In the rows, 128 means zero.
Each row of numbers belongs to one of the things below and depends on some of the facts about them. Some rows are named. Which thing is each other row?

Named rows:
[121 159 120 153  75  30 128 144 147 138 133  66 177]: nalin
[105 174 138 139  90  50 147 149 134 148 131  92 171]: kotru
[109 156 129 156 108  57 141 142  94 129 140 108  88]: gevak
[136  85 102 161 104  87 151 138  87 216 154  95  81]: nizos
[ 63 170 120 134 108 128 130 136 103 152 124  87 142]: nodrun
[ 86 118 140 148 122  74 138 142  92 176 144 134 117]: brifotruk
[104 167 128 138 101 117 127 158 148 155  95 100 138]: trabostak
[115 130 130 144 113  70 137 163 130 150 114  99 139]: kleplum
[ 80 210 100 123  52 126 140 127  96 163 154 124 183]: gruple
[ 82 163 121 150 102 126 144 148  89 146 148 136 115]: leroben
[ 97 152 119 167 102  97 119 136 108 162 134 134 108]: kluklin
[154 119 137 143 120  48 147 164 117 129 179 130 131]: narime
[154 140 135 149  89  74 122 157 139 140 149  88 137]: tedri
[116 126 138 140 114  60 136 163 118 154 124  83 142]: gruledin
[112 138 126 142 103  70 127 156 130 158 130  75 149]: kogram
[123 139 130 152 121  47 132 128 115 145 156 159 100]: kluklefa
[156 140 145 158  95  53 125 156 114 196 171  97 111]: relol
[113 144 118 163  97  56 130 128 104 192 163 117 108]: plede
[ 89 176 127 148 102 113 141 157 102 148 107 135  97]: mefaril
[ 82 172 125 141 113 100 137 150 118 144 102 119 103]: sizek
[ 98 184 124 140  96  89 138 136 107 135 143 121  95]: vulon
[ 97 181  88 175 105 105 130 147 115 169 170 167  92]: mipor

How the things are related:
badro -trepem-> 10; befler -trepem-> 10; brifotruk -trepem-> 777; brima -trepem-> 266
broton -trepem-> 777; brusam -trepem-> 777; demaruk -trepem-> 10; difor -trepem-> 777
diskodel -trepem-> 777; dradridren -trepem-> 777; drokun -trepem-> 266; drupin -trepem-> 10
faflik -trepem-> 266; fliduk -trepem-> 266; flimil -trepem-> 10; flufater -trepem-> 266
geflo -trepem-> 777; gevak -trepem-> 10; gorum -trepem-> 777; grakles -trepem-> 777
greflokem -trepem-> 266; gruledin -trepem-> 10; gruple -trepem-> 266; gula -trepem-> 266
kibruk -trepem-> 266; kleplum -trepem-> 10; kluklefa -trepem-> 777; kluklin -trepem-> 777
kogram -trepem-> 10; kotru -trepem-> 266; kugu -trepem-> 777; leroben -trepem-> 266
mefaril -trepem-> 266; mefu -trepem-> 10; mevatrem -trepem-> 266; migis -trepem-> 266
mipor -trepem-> 266; musem -trepem-> 266; nalin -trepem-> 10; narime -trepem-> 10
nasti -trepem-> 777; nimiki -trepem-> 266; nizos -trepem-> 777; nodrom -trepem-> 10
nodrun -trepem-> 266; nogroper -trepem-> 266; pemak -trepem-> 266; plakos -trepem-> 266
plamen -trepem-> 266; plede -trepem-> 777; plemil -trepem-> 266; plidrel -trepem-> 10
plitin -trepem-> 266; plode -trepem-> 266; plodedrur -trepem-> 777; plostes -trepem-> 266
plumi -trepem-> 266; plutro -trepem-> 266; pubremos -trepem-> 10; rebraklun -trepem-> 266
relol -trepem-> 777; rubru -trepem-> 10; saklo -trepem-> 266; sizek -trepem-> 266
skazus -trepem-> 10; tedri -trepem-> 10; tepli -trepem-> 777; totra -trepem-> 777
tovegru -trepem-> 266; trabostak -trepem-> 266; vasom -trepem-> 266; vulon -trepem-> 266
zazustom -trepem-> 777; zokas -trepem-> 777; badro -bodomon-> brima; befler -bodomon-> brima
brifotruk -bodomon-> zokas; brima -bodomon-> plodedrur; broton -bodomon-> difor; brusam -bodomon-> difor
demaruk -bodomon-> drupin; difor -bodomon-> plede; diskodel -bodomon-> grakles; dradridren -bodomon-> vasom
drokun -bodomon-> leroben; drupin -bodomon-> plode; faflik -bodomon-> vasom; fliduk -bodomon-> leroben
flimil -bodomon-> brima; flufater -bodomon-> nalin; geflo -bodomon-> brima; gevak -bodomon-> diskodel
gorum -bodomon-> plede; greflokem -bodomon-> nasti; gruledin -bodomon-> narime; gruple -bodomon-> gorum
gula -bodomon-> leroben; kibruk -bodomon-> difor; kleplum -bodomon-> sizek; kluklefa -bodomon-> zokas
kluklin -bodomon-> zokas; kogram -bodomon-> sizek; kotru -bodomon-> diskodel; kugu -bodomon-> plode
leroben -bodomon-> plodedrur; mefaril -bodomon-> vasom; mefu -bodomon-> plede; mevatrem -bodomon-> drupin
migis -bodomon-> rubru; mipor -bodomon-> leroben; musem -bodomon-> vasom; nalin -bodomon-> grakles
narime -bodomon-> nalin; nimiki -bodomon-> difor; nizos -bodomon-> nalin; nodrom -bodomon-> brima
nodrun -bodomon-> leroben; nogroper -bodomon-> vasom; pemak -bodomon-> difor; plakos -bodomon-> leroben
plamen -bodomon-> difor; plede -bodomon-> plode; plemil -bodomon-> nalin; plidrel -bodomon-> nalin
plitin -bodomon-> drupin; plostes -bodomon-> nalin; plumi -bodomon-> vasom; plutro -bodomon-> nalin
pubremos -bodomon-> nasti; rebraklun -bodomon-> plede; relol -bodomon-> zokas; rubru -bodomon-> nasti
saklo -bodomon-> plede; sizek -bodomon-> grakles; skazus -bodomon-> brima; tedri -bodomon-> plode
tepli -bodomon-> brima; totra -bodomon-> difor; tovegru -bodomon-> leroben; trabostak -bodomon-> plede
vasom -bodomon-> nasti; vulon -bodomon-> plede; zazustom -bodomon-> plidrel; zokas -bodomon-> plodedrur
badro -muzam-> brusam; befler -muzam-> narime; befler -muzam-> diskodel; broton -muzam-> rubru
demaruk -muzam-> skazus; demaruk -muzam-> drupin; demaruk -muzam-> mefaril; diskodel -muzam-> nogroper
dradridren -muzam-> nimiki; dradridren -muzam-> plutro; drokun -muzam-> totra; drokun -muzam-> plemil
drupin -muzam-> rubru; drupin -muzam-> brifotruk; drupin -muzam-> plamen; faflik -muzam-> pubremos
faflik -muzam-> plutro; fliduk -muzam-> nimiki; fliduk -muzam-> totra; flufater -muzam-> kibruk
geflo -muzam-> migis; gorum -muzam-> flufater; gorum -muzam-> nogroper; gorum -muzam-> saklo
greflokem -muzam-> gevak; greflokem -muzam-> sizek; gruledin -muzam-> tovegru; gruple -muzam-> plemil
gula -muzam-> mipor; kibruk -muzam-> nogroper; kleplum -muzam-> flimil; kluklefa -muzam-> diskodel
kluklin -muzam-> drupin; kluklin -muzam-> leroben; kogram -muzam-> gruledin; kugu -muzam-> flufater
mefaril -muzam-> sizek; mefu -muzam-> flufater; mefu -muzam-> kugu; mefu -muzam-> gevak
mevatrem -muzam-> vulon; mevatrem -muzam-> kluklefa; nalin -muzam-> kotru; nimiki -muzam-> rubru
nimiki -muzam-> kleplum; nimiki -muzam-> nogroper; nodrun -muzam-> brifotruk; plamen -muzam-> nogroper
plode -muzam-> plakos; plodedrur -muzam-> nasti; plodedrur -muzam-> gruledin; plodedrur -muzam-> flimil
plodedrur -muzam-> brifotruk; plodedrur -muzam-> migis; plostes -muzam-> pubremos; plostes -muzam-> kotru
plostes -muzam-> dradridren; plumi -muzam-> flimil; plumi -muzam-> brima; plutro -muzam-> broton
rebraklun -muzam-> broton; rebraklun -muzam-> mefaril; relol -muzam-> badro; sizek -muzam-> kugu
sizek -muzam-> flimil; skazus -muzam-> fliduk; tedri -muzam-> gruledin; tedri -muzam-> rubru
tedri -muzam-> brusam; tedri -muzam-> narime; tedri -muzam-> mevatrem; tepli -muzam-> plode
tepli -muzam-> plitin; tepli -muzam-> nizos; tovegru -muzam-> flimil; trabostak -muzam-> rubru
trabostak -muzam-> kleplum; trabostak -muzam-> tovegru; vasom -muzam-> narime; vasom -muzam-> plamen
vulon -muzam-> musem; vulon -muzam-> kugu; zokas -muzam-> plumi

Name these rows:
[164 130 164 154 113  42 139 163 113 196 179 126 111]  brusam
[ 94 180  82 175  89 107 120 137 119 164 163 155  99]  gula
[107 134 126 154 106  92 130 153 106 125 137 113 134]  drupin
[112 166 107 146  77  94 139 141 108 145 138 131 147]  skazus
[ 57 158 130 121 111 105 144 136 100 161 131  68 153]  migis
[103 172 122 143  82  80 144 124  98 186 153 173 145]  totra
[106 174 128 137  99  88 138 142 107 131 151 114 109]  mevatrem
[102 143 125 151 118  62 117 139 138 196 101  93 118]  zokas
[ 80 123 141 138 122  68 129 137 115 180 127  92 123]  nasti
[105 154 132 133 124  90 155 145 110 108 147 184 113]  nogroper
[131 102  90 168  91 101 135 133  97 216 146  71  92]  tepli
[ 72 141 125 140 112  71 120 122 117 188 128  63 133]  geflo
[108 157 113 157 113  58 121 113 128 133 135 144  95]  gorum
[110 127 140 143 123  51 141 166 117 146 119  95 128]  flimil
[113 183 128 149  82  82 131 158 139 152 109  91 157]  faflik
[169 132 146 151  91  53 134 172 110 165 180  94 127]  badro
[102 173 131 156  88 122 130 162 124 154 105 117 116]  rebraklun
[130 152 142 163 101  51 128 147 138 169 109 149 127]  dradridren

The same things again, as new rows of numbers:
Some rows with their names:
[155 123  84 123 142 113 144 127 129 143 136 114 127 115 143 104 134 111
 125 154  96 109]: broton
[151 103  92 124 152  86 103 139 110 125 120  85  98 113 142  92 146  96
 124 157  87  97]: kotru
[153 106 100 117 125 113 123 135 118 139 123 104 107 133 132  94 135  83
 115 162 115 108]: sizek
[166 114 100 121 145 117 113 136 112 142 133 107 107 135 117  76 148  84
 117 152 103 117]: vasom
[165 113 101 111 156 120 132 138 133 136 112 139  91 124 134  91 153 130
 113 151  77 131]: narime
[171 118 101 109 164 126 128 153 134 139 121 156 102 122 123  71 156 123
 116 154  79 114]: befler
[165 125  95 125 147 120 134 127 125 144 140 130 118 116 139  99 144 109
 128 165  71 117]: diskodel
[160 110  93 105 151 121 127 151 133 141 117 156 124 121 117  79 138 137
  97 153 110 117]: demaruk
[160 113 105 100 140 120 136 172 134 139 118 142 108 119 125  75 137 125
 110 169  99 104]: mefu
[152 110 108  98 135 116 140 162 135 136 104 129 100 119 141 100 135 120
 100 169  98 114]: gevak
[156 134  92 126 122 115 126 129 129 143 142 131 121 116 136  99 137 127
 132 161 112 109]: plodedrur
[155 130  94 129 102 110 126 105 134 141 134 118 118 113 148 103 138 123
 104 156 100 130]: brifotruk
[154 113 105 133  96 111 107 113 123 140 137  99 111 122 128  63 138  98
  91 146 132 120]: nodrun
[125 100  92 133 138 123 105 155 118 140 131  89 132 138 102  84 154 107
 116 163 112 109]: drokun
[156 107  93 120 134 108 119 135 118 140 128  92 100 134 124  89 143  91
 113 153 111 112]: nimiki
[157 112  93 108 144 118 128 153 138 138 113 132 104 120 129  87 141 140
 114 157 108 118]: kleplum
[156 124  85 125 145 110 141 131 128 136 136 111 129 105 145  99 137 110
 131 157  86 107]: dradridren
[175 114  93 127 113 116 118 150  88 129 116  95 107 128 124 116 143 117
  62 151 119 138]: leroben
[174  92  96 135 105 110 145 104 124 131 126 106  88 139 123  98 144  92
  98 176 108  89]: musem
[168 105  98 125 132 113 130 119 118 138 129 106  93 136 125  87 149  84
 118 165 107 104]: mevatrem
[159 121  93 127 138 119 129 121 127 144 139 112 127 107 137 105 135 120
 127 167  88 111]: grakles
[153 116 104 118 230 115 144 123 131 143 115 134  87 107 133  90 147 148
  94 160 131 115]: badro

Which thing is each row?
[157 115  98 113 158 129 119 128 126 134 174 114 117 125 149  98 123 145
 111 159  85 104]  tepli
[161  99 102 119 137 111 112 116 117 136 128  84  97 130 128 108 138 109
 118 155 102 120]  mipor
[164 114  87 102 136 122 116 167 136 147 126 138  90 116 141  80 152 150
 129 162 127 106]  kogram
[157 108  92 113 156 113 142 156 139 125 111 105 101  97 140  92 145 136
 117 142  89 110]  pubremos
[158 105  92 116 135 112 120 140 117 140 131 100 123 132 118  82 138  82
 112 147 122  99]  rebraklun
[153 130  98 134 243 111 155 104 122 149 142 117 107 102 135  98 138 123
 110 172 128 109]  relol
[160 129  91 117 136 113 142 141 125 146 143 110 122 110 125  82 129 120
 118 176  82 122]  gorum
[160 113  99 122 168 124 111 122 133 131 166 102 102 129 161 121 121 146
 100 160  75 123]  nizos
[161 109  92 120 132 114 109 134 116 142 132 102 104 138 122  84 144  93
 132 153 123 110]  trabostak
[164 114  98 109 166 124 131 150 134 141 119 146  97 119 128  76 147 137
 110 158 109 107]  tedri
[158 123  95 122 122 115 148 129 129 144 138 125 124 118 140 101 132 112
 119 175  88 104]  kugu
[157 106  89 119 138 110 127 137 118 132 125  80 109 122 123  88 142  84
 124 144 112 110]  plutro
[160 110  93 110 144 115 134 141 137 137 109 126  98 119 138  95 145 140
 104 151  97 121]  rubru

The same things again, as new rows of numbers:
Named rows:
[ 82 115 145  91  63 174 117  98  96  96  92 140 174 147 113 136 170]: tovegru
[163 114 115 121 114 104 112 138 135  91 138  92 118 111 128 166 138]: musem
[ 97 104 101 102 131 166 153  98 164 125  83  99  35 160 137 140 147]: plutro
[ 90 120 219  98 129  92 191 112 161 128 101 148 198 188  65  78 156]: gruledin
[123 129 106 183 163 113 142 110 122 105 146 135 138 111 120 140 102]: nizos
[128 115  69 118 116 155 160 116 151 134 107 117  69 179 156 149 156]: faflik
[122 116  62  88  74  75 120 152  98 135 129  92 113  86 169 116 141]: vulon
[174 115 118 124 135 127 108 133 142  96 133 102 122 131 123 161 150]: leroben
[156 146 173 132 124 114 157 126 136 125 168 114 142 156  90 132 111]: plidrel
[122 137 161 107 164 171 142 160 125 172 173 123 135 148 114  84 124]: demaruk
[173 113 114 121 133 119 115 121 145  96 131 104 121 130 129 165 146]: mipor
[135 145 176 129 129 100 137 156 134 116 167 125 137 162  91 121  96]: narime
[115 153  16 142  99  73 170  80  95 164 110 110 161  53 182  57 102]: kugu
[146 108 133 103 124 128 116 133 136 140 135 125 128 121 154 155 177]: gruple
[ 97 113  98  87  81  70 108 196 107 113 131 134  92 127 161 132 143]: mevatrem
[132 151  85 182 176 130 109 134 121 112 144 126 145 119 107 120 123]: brifotruk
[121 130 115 181 153 112 136 109 125 114 143 138 125 104 113 138 105]: difor
[171 109 120 123 129 126 120 115 142  90 129 108 117 130 117 164 142]: plitin
[ 52 118 108 145 143  83 136 208  60 126 126 191  90 138 167 131  99]: kluklefa
[143 120 112 103 142 132  89 176 128 120 110 132 116 129 154 124 147]: vasom
[122 133 105 184 159 113 142 105 122 115 144 131 142 113 106 139 114]: nasti
[ 74 133  91 157 146 136 133 121 101 128 113 169 171 141 101  99 142]: plodedrur

Which thing is each row?
[118 179 155 119 143 167  58 210 142 168 133 107 136 142  73  49 137]  drupin
[124 154 134 121 120 118 168 139 131 155 144 142 125 195 120 105 115]  nalin
[119 163 177 126  83 157 142 107  80 106 172 118 161 167  76 132  95]  flimil
[ 85 150  89 165 127 151 120 125 104 140 136 170 135 134 147 123 111]  zokas
[ 79 140 201  99 103 100 125 169 190 127 133 135 152 141 113  82 110]  tedri
[ 90 113 174 105  87 137  91 124 168 117  81  96 123 101 107 122 169]  trabostak
[152 136  84 105 134 146  80 167 129 127 111 123 131 152 128 106 181]  nodrun
[136 152 104 105  98  86 181 120 113 163 141  98 153 111 126  61  95]  mefu

